Below is a small trained network, with its code and all its weights. Each question gives an input and a class and asks what happens when units are switched off, that is, made to give their printed mean instead of their output.

import numpy as np


def w(rows, s, z=0):
    codes = np.array(rows[::2]) - 128.0
    scale = np.full(codes.shape[1], s)
    scale[-1] = z or s
    return codes * scale


def norm(h):
    return h / np.sqrt((h * h).mean(-1, keepdims=True) + 1e-5)


def f(y):
    return y / 2 * (1 + np.tanh(0.7978845608 * (y + 0.044715 * y**3)))


def log_softmax(a):
    a = a - a.max(-1, keepdims=True)
    return a - np.log(np.exp(a).sum(-1, keepdims=True))


def net(x, mask):
    res = np.array(x, float).reshape(1, 4) / 4 @ E
    u = 0
    for l in range(2):
        y = f(norm(res) @ A[l][:, :-1].T + A[l][:, -1])
        res = res + np.where(mask[u : u + 6], y, B[l][:, -1]) @ B[l][:, :-1]
        u += 6
    return log_softmax(norm(res)[-1] @ U[:, :-1].T + U[:, -1])


A, B = {}, {}
E = w([
[171,160,168,111,152,135,84],'x0',
[180,251,67,201,104,182,154],'x1',
[21,203,157,109,30,159,88],'x2',
[95,188,90,109,204,100,116],'x3',
],0.0024)
A[0] = w([
[65,210,34,52,216,48,133,80],'L0N1',
[53,203,109,112,57,148,98,161],'L0N2',
[221,177,211,61,172,197,22,2],'L0N3',
[78,87,2,148,84,55,167,246],'L0N4',
[133,170,57,61,188,48,91,53],'L0N5',
[106,35,164,68,169,41,64,10],'L0N6',
],0.0048,0.0021)
B[0] = w([
[156,106,254,149,125,185,189,228],'L0N1',
[135,99,121,147,180,95,143,253],'L0N2',
[73,200,12,31,40,184,169,161],'L0N3',
[123,193,99,19,113,172,105,228],'L0N4',
[93,169,202,137,199,105,228,166],'L0N5',
[56,92,121,66,181,174,81,234],'L0N6',
],0.0057,0.0028)
A[1] = w([
[185,119,113,114,247,111,124,137],'L1N1',
[147,27,161,174,7,212,90,206],'L1N2',
[196,205,83,224,139,194,167,142],'L1N3',
[1,170,186,195,89,128,72,3],'L1N4',
[6,195,199,205,99,54,18,56],'L1N5',
[92,125,112,40,159,203,175,94],'L1N6',
],0.005,0.0033)
B[1] = w([
[134,47,97,227,75,103,47,187],'L1N1',
[127,216,228,146,241,159,209,196],'L1N2',
[28,34,151,62,136,119,47,252],'L1N3',
[221,27,27,196,182,78,106,139],'L1N4',
[193,2,25,189,179,120,68,157],'L1N5',
[182,220,31,222,9,156,99,219],'L1N6',
],0.0049,0.0035)
U = w([
[45,39,139,70,181,141,41,254],'0',
[103,182,246,221,226,199,203,254],'1',
[172,6,34,213,197,72,26,239],'2',
[122,235,6,54,44,221,164,165],'3',
[137,136,105,153,73,96,99,14],'4',
[248,213,86,253,78,28,181,2],'5',
[244,192,88,231,66,52,191,2],'6',
[212,176,100,207,54,38,205,2],'7',
],0.0059,0.0042)

Each question gives the input, the list of numbers given to net, and the class t.
The units are the neurons (one row each of A and B). Each row of codes is followed by its name. A weight is (code - 128) times the scale printed after its matrix; where a second scale follows, it is the last column's (A, B and U).
mask holds one flag per neuron, layer by layer. A switched-off neuron (its flag False) gives its mean, the last column of its row in B, instead of its output. The means were averaged over made-up inputs and are rounded, as every weight is.
A unit's drop is (log p(t) with every unit on - log p(t) with that unit switched off) / (log p(t) with every unit on - log p(t) with every unit switched off).
The circuit of an input: a set's keep is (log p(t) with only the set's units on - log p(t) with every unit switched off) / (log p(t) with every unit on - log p(t) with every unit switched off). Starting from all 12 units, units are removed one at a time, each time the one whose removal leaves the highest keep (on an exact tie, the one counted first), for as long as the keep stays at least 0.8.
circuit, biggest first: the units of the circuit, biggest drop first
most important unit: the unit with the biggest drop
k most important neurons: the k neurons with the biggest drops, biggest first
drop of u: that unit's drop, to one decimal
input [8,-3,-5,5], class 3: circuit, biggest first => L0N3, L1N6
input [0,-4,6,-3], class 2: 4 most important neurons => L0N1, L1N5, L1N4, L1N3
input [-2,-5,8,-1], class 2: most important unit => L1N5
input [-5,-1,-1,-5], class 1: 2 most important neurons => L1N2, L0N3
input [7,-2,-5,6], class 3: 4 most important neurons => L0N3, L1N6, L0N2, L1N2
input [3,2,4,-1], class 2: 4 most important neurons => L0N4, L0N1, L1N5, L1N2
input [-8,8,1,1], class 0: 3 most important neurons => L1N3, L0N3, L0N6
input [4,8,2,7], class 0: circuit, biggest first => L1N3, L0N4
input [4,-4,4,-6], class 1: 3 most important neurons => L1N2, L0N4, L1N3
input [-1,2,3,-5], class 1: 2 most important neurons => L1N2, L0N5
input [-2,7,-4,7], class 0: 2 most important neurons => L1N3, L1N2
input [4,6,1,-6], class 0: 3 most important neurons => L1N3, L0N1, L1N6
input [-2,7,4,-5], class 0: 3 most important neurons => L1N3, L0N1, L0N2
input [-2,-6,8,3], class 2: circuit, biggest first => L1N5, L1N4
input [-8,-1,-1,-4], class 3: circuit, biggest first => L0N4
input [-8,-5,7,4], class 3: 4 most important neurons => L0N4, L1N6, L1N3, L1N1
input [1,-4,-1,7], class 1: drop of L0N6 => 0.0
input [6,1,6,7], class 1: drop of L0N3 => 0.1
input [-8,-2,-3,-3], class 3: drop of L0N4 => 0.5
input [-6,-3,2,8], class 1: circuit, biggest first => L0N1
